Here is a tiny trained network, its code and every weight. The questions are about switching its units off for an input and a target symbol, where a switched-off unit gives its printed mean instead of its output.

import numpy as np


def w(rows, s, z=0):
    codes = np.array(rows[::2]) - 128.0
    scale = np.full(codes.shape[1], s)
    scale[-1] = z or s
    return codes * scale


def norm(h):
    return h / np.sqrt((h * h).mean(-1, keepdims=True) + 1e-5)


def f(y):
    return np.maximum(y, 0)


def softmax(a):
    e = np.exp(a - a.max(-1, keepdims=True))
    return e / e.sum(-1, keepdims=True)


def log_softmax(a):
    a = a - a.max(-1, keepdims=True)
    return a - np.log(np.exp(a).sum(-1, keepdims=True))


def net(x, mask):
    ids = ['ΓΛΣΦαηψ'.index(c) for c in x.split()]
    T = len(ids)
    res = E[ids] + P[:T]
    r = norm(res)
    for j in range(3):
        rows = slice(3 * j, 3 * j + 3)
        q, k, v = (r @ M[0][rows].T for M in (Q, K, V))
        z = softmax(np.where(np.tri(T) > 0, q @ k.T / 3**0.5, -1e9)) @ v
        o = O[0][rows]
        res = res + np.where(mask[j], z, o[:, -1]) @ o[:, :-1]
    y = f(norm(res) @ A[0][:, :-1].T + A[0][:, -1])
    res = res + np.where(mask[3:15], y, B[0][:, -1]) @ B[0][:, :-1]
    return log_softmax(norm(res)[-1] @ U[:, :-1].T + U[:, -1])


Q, K, V, O, A, B = {}, {}, {}, {}, {}, {}
E = w([
[150,27,183],'Γ',
[99,254,139],'Λ',
[157,45,130],'Σ',
[74,240,164],'Φ',
[159,43,131],'α',
[127,249,107],'η',
[195,129,66],'ψ',
],0.013)
P = w([
[3,143,92],'0',
[214,123,126],'1',
[76,103,175],'2',
[225,126,128],'3',
[74,109,177],'4',
[237,120,134],'5',
[73,110,179],'6',
[242,121,134],'7',
[72,115,179],'8',
[247,120,140],'9',
[76,110,177],'10',
[252,117,143],'11',
[72,114,176],'12',
[253,118,146],'13',
],0.011)
Q[0] = w([
[107,149,185],'h0',
[185,116,140],'h0',
[190,124,140],'h0',
[97,98,98],'h1',
[1,93,22],'h1',
[72,125,184],'h1',
[166,214,102],'h2',
[77,110,131],'h2',
[197,140,83],'h2',
],0.019)
K[0] = w([
[200,138,131],'h0',
[92,116,82],'h0',
[104,163,17],'h0',
[253,98,156],'h1',
[241,158,170],'h1',
[138,134,232],'h1',
[4,107,93],'h2',
[177,158,158],'h2',
[83,124,66],'h2',
],0.016)
V[0] = w([
[75,108,93],'h0',
[116,117,153],'h0',
[61,94,87],'h0',
[136,142,147],'h1',
[121,201,37],'h1',
[10,98,176],'h1',
[115,163,82],'h2',
[96,113,142],'h2',
[95,126,79],'h2',
],0.011)
O[0] = w([
[150,125,177,164],'h0',
[156,135,142,114],'h0',
[210,48,212,171],'h0',
[113,173,129,107],'h1',
[164,231,189,168],'h1',
[52,90,2,253],'h1',
[130,84,181,151],'h2',
[139,196,145,138],'h2',
[206,115,206,168],'h2',
],0.0056,0.005)
A[0] = w([
[121,130,154,73],'n0',
[100,142,227,159],'n1',
[91,101,66,198],'n2',
[128,168,201,91],'n3',
[124,131,35,180],'n4',
[92,109,170,75],'n5',
[170,133,92,165],'n6',
[170,88,83,155],'n7',
[93,53,202,193],'n8',
[142,105,3,2],'n9',
[153,90,123,132],'n10',
[191,159,179,107],'n11',
],0.016,0.0082)
B[0] = w([
[144,171,103,128],'n0',
[150,58,113,205],'n1',
[133,93,197,231],'n2',
[187,111,96,173],'n3',
[209,127,88,218],'n4',
[110,118,118,138],'n5',
[97,112,156,202],'n6',
[75,188,132,222],'n7',
[165,171,97,253],'n8',
[55,6,154,160],'n9',
[127,174,103,194],'n10',
[75,177,156,223],'n11',
],0.012,0.0076)
U = w([
[165,81,241,130],'Γ',
[178,103,45,57],'Λ',
[101,149,80,172],'Σ',
[79,118,169,254],'Φ',
[175,99,42,71],'α',
[147,172,8,32],'η',
[115,27,126,211],'ψ',
],0.014,0.0045)

Each question gives the input, a string of symbols that net reads in full, and the target symbol t.
The units are the heads (3 rows each of Q, K, V and O) and the neurons (one row each of A and B). Each row of codes is followed by its name. A weight is (code - 128) times the scale printed after its matrix; where a second scale follows, it is the last column's (O, A, B and U).
mask holds one flag per unit, heads first, then neurons. A switched-off unit (its flag False) gives its mean, the last column of its rows in O or B, instead of its output. The means were averaged over made-up inputs and are rounded, as every weight is.
A unit's drop is (log p(t) with every unit on - log p(t) with that unit switched off) / (log p(t) with every unit on - log p(t) with every unit switched off).
The circuit of an input: a set's keep is (log p(t) with only the set's units on - log p(t) with every unit switched off) / (log p(t) with every unit on - log p(t) with every unit switched off). Starting from the 12 units with the biggest drops (on a tie, the unit counted first), units are removed one at a time, each time the one whose removal leaves the highest keep (on an exact tie, the one counted first), for as long as the keep stays at least 0.8.
units of the circuit, in order: the units of the circuit, biggest drop first
most important unit: the unit with the biggest drop
top k neurons: the k neurons with the biggest drops, biggest first
which heads matter: for each layer, one digit per head in row order, 1 if its drop is at least 0.15 and else 0, layers parted by /
input η η η Σ, target Φ: units of the circuit, in order -> (h1 n4 n11 n7)
input η Λ ψ Φ Γ Λ ψ ψ Γ ψ ψ ψ ψ α, target Φ: most important unit -> h1
input Λ η η Σ, target Σ: top 2 neurons -> (n2 n7)
input Γ Φ Γ Λ α Γ Γ ψ Φ Γ ψ η, target ψ: units of the circuit, in order -> (h1 n9)
input Φ ψ Φ α, target η: units of the circuit, in order -> (n7 h1)
input η Γ Φ α Γ Γ, target Φ: which heads matter -> 011
input ψ Φ α ψ Φ Λ, target Γ: units of the circuit, in order -> (h2 n8)
input Σ Γ η Γ η Γ, target Λ: which heads matter -> 110
input η Σ Γ Φ ψ Σ α ψ ψ Φ Φ ψ α, target Λ: which heads matter -> 000
input ψ ψ η Φ, target Γ: top 2 neurons -> (n8 n1)
input Σ Λ α Γ η ψ Γ Λ Σ Γ η Σ ψ Γ, target Λ: units of the circuit, in order -> (h1 n8 n10)
input Σ Φ α ψ η ψ ψ ψ Φ Λ, target Λ: units of the circuit, in order -> (n4 h1 n9)
input α Λ α Φ, target α: top 2 neurons -> (n4 n7)
input Γ α α Γ Γ Γ Γ Φ α Φ, target ψ: top 3 neurons -> (n9 n2 n8)
input α ψ Λ ψ ψ α α Λ, target α: units of the circuit, in order -> (n4 h1 n9)
input Φ η ψ Γ Φ Γ Φ Λ Φ ψ ψ Φ, target η: units of the circuit, in order -> (h0 n2)
input Φ ψ η ψ Φ ψ Λ Γ, target η: most important unit -> n7
input Σ η Φ ψ ψ ψ Φ Φ, target Λ: top 2 neurons -> (n4 n7)
input α Γ ψ ψ Γ Φ Γ Γ α η Φ Γ, target α: top 4 neurons -> (n8 n11 n10 n7)
input α Γ η ψ η η Φ Σ Φ Γ, target α: which heads matter -> 110
input Φ ψ η ψ α ψ η ψ Φ η Λ ψ ψ α, target η: most important unit -> n10
input Φ Σ Σ α η ψ Σ, target Λ: top 2 neurons -> (n8 n11)
